Below are the code and all the weights of a small trained network. Each question names an input and a class and asks about switching units off, where a switched-off unit gives its printed mean instead of its output.

import numpy as np


def w(rows, s, z=0):
    codes = np.array(rows[::2]) - 128.0
    scale = np.full(codes.shape[1], s)
    scale[-1] = z or s
    return codes * scale


def norm(h):
    return h / np.sqrt((h * h).mean(-1, keepdims=True) + 1e-5)


def f(y):
    return y / 2 * (1 + np.tanh(0.7978845608 * (y + 0.044715 * y**3)))


def log_softmax(a):
    a = a - a.max(-1, keepdims=True)
    return a - np.log(np.exp(a).sum(-1, keepdims=True))


def net(x, mask):
    res = np.array(x, float).reshape(1, 3) / 4 @ E
    u = 0
    for l in range(4):
        y = f(norm(res) @ A[l][:, :-1].T + A[l][:, -1])
        res = res + np.where(mask[u : u + 3], y, B[l][:, -1]) @ B[l][:, :-1]
        u += 3
    return log_softmax(norm(res)[-1] @ U[:, :-1].T + U[:, -1])


A, B = {}, {}
E = w([
[115,176,185,195,161,137,182],'x0',
[140,115,191,165,71,123,92],'x1',
[170,3,122,168,148,109,132],'x2',
],0.004)
A[0] = w([
[87,89,123,130,233,163,186,95],'L0N0',
[142,252,158,209,188,145,209,4],'L0N1',
[50,106,158,195,209,129,214,62],'L0N2',
],0.0036,0.0024)
B[0] = w([
[3,96,34,85,198,189,214,190],'L0N0',
[81,78,191,132,115,167,70,252],'L0N1',
[217,224,148,111,72,156,136,211],'L0N2',
],0.0045,0.0015)
A[1] = w([
[128,23,65,122,150,114,104,1],'L1N0',
[164,109,1,81,207,164,253,28],'L1N1',
[62,164,86,5,147,127,98,103],'L1N2',
],0.0046,0.00052)
B[1] = w([
[104,104,148,122,173,227,70,179],'L1N0',
[200,186,74,254,253,182,96,253],'L1N1',
[178,146,96,175,56,159,218,218],'L1N2',
],0.0054,0.0036)
A[2] = w([
[76,143,136,102,100,189,100,208],'L2N0',
[76,3,142,124,154,131,9,64],'L2N1',
[64,176,192,165,198,153,178,4],'L2N2',
],0.0058,0.0018)
B[2] = w([
[88,124,115,79,225,112,166,216],'L2N0',
[152,78,183,35,118,254,122,255],'L2N1',
[96,86,101,105,119,80,2,247],'L2N2',
],0.0066,0.0021)
A[3] = w([
[217,82,35,74,48,129,141,7],'L3N0',
[160,102,200,179,83,186,40,188],'L3N1',
[220,3,167,219,111,98,201,80],'L3N2',
],0.0048,0.0017)
B[3] = w([
[156,117,183,182,181,58,2,149],'L3N0',
[163,133,140,115,136,51,106,252],'L3N1',
[43,194,70,98,178,175,101,170],'L3N2',
],0.0082,0.0026)
U = w([
[160,135,186,172,104,31,67,196],'0',
[112,91,124,135,110,99,178,3],'1',
[145,195,140,114,19,126,211,112],'2',
[156,60,167,58,153,215,104,141],'3',
[118,68,119,131,97,100,153,16],'4',
[150,162,76,192,204,204,160,196],'5',
[9,201,167,107,151,104,97,136],'6',
],0.011,0.0049)

Each question gives the input, the list of numbers given to net, and the class t.
The units are the neurons (one row each of A and B). Each row of codes is followed by its name. A weight is (code - 128) times the scale printed after its matrix; where a second scale follows, it is the last column's (A, B and U).
mask holds one flag per neuron, layer by layer. A switched-off neuron (its flag False) gives its mean, the last column of its row in B, instead of its output. The means were averaged over made-up inputs and are rounded, as every weight is.
A unit's drop is (log p(t) with every unit on - log p(t) with that unit switched off) / (log p(t) with every unit on - log p(t) with every unit switched off).
The circuit of an input: a set's keep is (log p(t) with only the set's units on - log p(t) with every unit switched off) / (log p(t) with every unit on - log p(t) with every unit switched off). Starting from all 12 units, units are removed one at a time, each time the one whose removal leaves the highest keep (on an exact tie, the one counted first), for as long as the keep stays at least 0.8.
units of the circuit, in order: the units of the circuit, biggest drop first
top k neurons: the k neurons with the biggest drops, biggest first
top k neurons in layer l: the k neurons of layer l with the biggest drops, biggest first
input [2,8,5], class 6: top 2 neurons => (L3N2; L0N0)
input [5,7,-5], class 0: units of the circuit, in order => (L3N1; L2N2)
input [-4,7,-7], class 2: units of the circuit, in order => (L2N2; L1N0; L1N1)
input [1,1,-2], class 6: units of the circuit, in order => (L1N1)
input [-3,-1,-7], class 2: top 2 neurons => (L1N2; L1N1)
input [2,6,2], class 6: units of the circuit, in order => (L3N2; L1N1)
input [3,6,-5], class 0: top 3 neurons => (L0N0; L3N2; L1N0)
input [-5,-2,-8], class 2: units of the circuit, in order => (L1N2; L1N1)
input [3,8,8], class 3: top 2 neurons in layer 2 => (L2N1; L2N2)
input [8,3,2], class 0: top 3 neurons => (L2N2; L1N2; L3N1)
input [1,1,-7], class 2: top 2 neurons => (L1N0; L1N1)
input [-8,-2,-5], class 0: units of the circuit, in order => (L3N0; L1N2)
input [8,-5,-1], class 6: units of the circuit, in order => (L0N1; L2N2)
input [4,6,6], class 6: top 2 neurons in layer 3 => (L3N2; L3N1)
input [-8,-6,3], class 5: top 4 neurons => (L1N1; L0N1; L1N2; L2N2)
input [3,7,2], class 6: units of the circuit, in order => (L3N2; L1N1)
input [6,-7,-4], class 6: units of the circuit, in order => (L2N2)
input [8,8,4], class 6: units of the circuit, in order => (L3N2; L1N1)
input [0,8,3], class 3: top 3 neurons => (L2N1; L1N2; L0N2)
input [-5,6,-3], class 0: top 2 neurons => (L1N0; L0N1)
input [-8,-3,-7], class 0: units of the circuit, in order => (L3N0; L1N2)
